Below are the code and all the weights of a small trained network. Each question names an input and a target symbol and asks about switching units off, where a switched-off unit gives its printed mean instead of its output.

import numpy as np


def w(rows, s, z=0):
    codes = np.array(rows[::2]) - 128.0
    scale = np.full(codes.shape[1], s)
    scale[-1] = z or s
    return codes * scale


def norm(h):
    return h / np.sqrt((h * h).mean(-1, keepdims=True) + 1e-5)


def softmax(a):
    e = np.exp(a - a.max(-1, keepdims=True))
    return e / e.sum(-1, keepdims=True)


def log_softmax(a):
    a = a - a.max(-1, keepdims=True)
    return a - np.log(np.exp(a).sum(-1, keepdims=True))


def net(x, mask):
    ids = ['ΠΦΨαβγδεζηθλμ'.index(c) for c in x.split()]
    T = len(ids)
    res = E[ids] + P[:T]
    u = 0
    for l in range(2):
        r = norm(res)
        for j in range(3):
            rows = slice(2 * j, 2 * j + 2)
            q, k, v = (r @ M[l][rows].T for M in (Q, K, V))
            z = softmax(np.where(np.tri(T) > 0, q @ k.T / 2**0.5, -1e9)) @ v
            o = O[l][rows]
            res = res + np.where(mask[u + j], z, o[:, -1]) @ o[:, :-1]
        u += 3
    return log_softmax(norm(res)[-1] @ U[:, :-1].T + U[:, -1])


Q, K, V, O = {}, {}, {}, {}
E = w([
[117,120,168],'Π',
[115,127,171],'Φ',
[76,90,106],'Ψ',
[56,132,85],'α',
[54,106,127],'β',
[90,96,129],'γ',
[74,80,129],'δ',
[120,121,171],'ε',
[152,205,71],'ζ',
[126,64,112],'η',
[1,136,102],'θ',
[131,63,125],'λ',
[171,175,66],'μ',
],0.012)
P = w([
[59,90,4],'0',
[27,86,69],'1',
[55,74,43],'2',
[71,72,74],'3',
[97,103,100],'4',
[114,123,109],'5',
[160,124,108],'6',
[170,135,132],'7',
[159,118,155],'8',
],0.0034)
Q[0] = w([
[156,109,70],'L0H0',
[91,153,147],'L0H0',
[100,253,172],'L0H1',
[108,85,97],'L0H1',
[118,209,80],'L0H2',
[2,57,126],'L0H2',
],0.0089)
K[0] = w([
[112,169,151],'L0H0',
[240,120,94],'L0H0',
[118,71,159],'L0H1',
[245,100,162],'L0H1',
[80,106,146],'L0H2',
[181,128,149],'L0H2',
],0.012)
V[0] = w([
[52,205,116],'L0H0',
[80,254,232],'L0H0',
[71,56,121],'L0H1',
[222,137,104],'L0H1',
[108,184,61],'L0H2',
[50,143,246],'L0H2',
],0.0076)
O[0] = w([
[95,174,247,163],'L0H0',
[111,112,188,2],'L0H0',
[178,94,143,249],'L0H1',
[84,116,140,37],'L0H1',
[128,230,155,148],'L0H2',
[103,70,196,114],'L0H2',
],0.011,0.0052)
Q[1] = w([
[91,52,98],'L1H0',
[102,7,162],'L1H0',
[123,187,255],'L1H1',
[16,216,55],'L1H1',
[74,162,188],'L1H2',
[103,136,89],'L1H2',
],0.0052)
K[1] = w([
[75,167,63],'L1H0',
[107,61,132],'L1H0',
[2,70,103],'L1H1',
[133,152,92],'L1H1',
[151,100,132],'L1H2',
[45,210,84],'L1H2',
],0.0086)
V[1] = w([
[168,128,168],'L1H0',
[49,125,93],'L1H0',
[197,151,208],'L1H1',
[140,101,109],'L1H1',
[70,69,95],'L1H2',
[245,155,98],'L1H2',
],0.012)
O[1] = w([
[73,209,77,61],'L1H0',
[248,78,215,162],'L1H0',
[33,108,51,1],'L1H1',
[68,165,189,184],'L1H1',
[240,233,159,186],'L1H2',
[3,106,101,243],'L1H2',
],0.0059,0.0028)
U = w([
[47,78,158,9],'Π',
[19,223,160,67],'Φ',
[178,131,45,60],'Ψ',
[128,204,198,36],'α',
[163,168,175,70],'β',
[65,71,155,138],'γ',
[172,182,235,64],'δ',
[52,72,210,126],'ε',
[39,254,123,124],'ζ',
[164,98,36,159],'η',
[148,183,231,252],'θ',
[178,109,78,176],'λ',
[100,219,70,227],'μ',
],0.0095,0.004)

Each question gives the input, a string of symbols that net reads in full, and the target symbol t.
The units are the heads (2 rows each of Q, K, V and O). Each row of codes is followed by its name. A weight is (code - 128) times the scale printed after its matrix; where a second scale follows, it is the last column's (O and U).
mask holds one flag per head, layer by layer. A switched-off head (its flag False) gives its mean, the last column of its rows in O, instead of its output. The means were averaged over made-up inputs and are rounded, as every weight is.
A unit's drop is (log p(t) with every unit on - log p(t) with that unit switched off) / (log p(t) with every unit on - log p(t) with every unit switched off).
The circuit of an input: a set's keep is (log p(t) with only the set's units on - log p(t) with every unit switched off) / (log p(t) with every unit on - log p(t) with every unit switched off). Starting from all 6 units, units are removed one at a time, each time the one whose removal leaves the highest keep (on an exact tie, the one counted first), for as long as the keep stays at least 0.8.
units of the circuit, in order: the units of the circuit, biggest drop first
unit that matters most: the unit with the biggest drop
which heads matter: for each layer, one digit per head in row order, 1 if its drop is at least 0.15 and else 0, layers parted by /
drop of u: that unit's drop, to one decimal
input μ μ Π, target ζ: units of the circuit, in order : [L0H2, L1H2]
input η Φ θ, target θ: unit that matters most : L1H2
input Φ η α λ ζ Ψ μ δ Φ, target μ: units of the circuit, in order : [L1H0, L0H0, L1H2]
input η η Ψ γ μ ε, target μ: units of the circuit, in order : [L1H2, L0H0, L0H2]
input Ψ Ψ μ Ψ, target μ: which heads matter : 011 / 000
input Ψ ζ η Ψ θ, target θ: units of the circuit, in order : [L1H0, L1H1]
input β θ α, target θ: which heads matter : 000 / 000
input λ ε ζ μ θ δ η, target θ: which heads matter : 110 / 110
input ε η Π, target η: which heads matter : 111 / 100
input γ θ γ β, target θ: which heads matter : 000 / 001
input η γ λ Φ, target η: which heads matter : 100 / 000
input δ δ θ Φ θ Π α, target θ: which heads matter : 001 / 001
input η η ε, target η: which heads matter : 100 / 000
input ε Ψ γ η Φ, target η: which heads matter : 111 / 110
input Π ζ β γ, target ζ: which heads matter : 101 / 000
input δ δ Ψ λ η β μ δ λ, target μ: units of the circuit, in order : [L0H2, L0H1]
input η μ Π, target μ: units of the circuit, in order : [L0H2]
input δ ζ γ, target ζ: which heads matter : 001 / 000
input Π μ β, target ζ: which heads matter : 001 / 000
input η θ μ ε, target μ: units of the circuit, in order : [L0H2, L1H2]
input ζ ζ Ψ, target ζ: unit that matters most : L0H2
input Φ η Ψ Π Φ ε, target ε: drop of L1H1 : 0.2
input Ψ Ψ λ ζ β θ Ψ, target θ: drop of L1H1 : 0.0
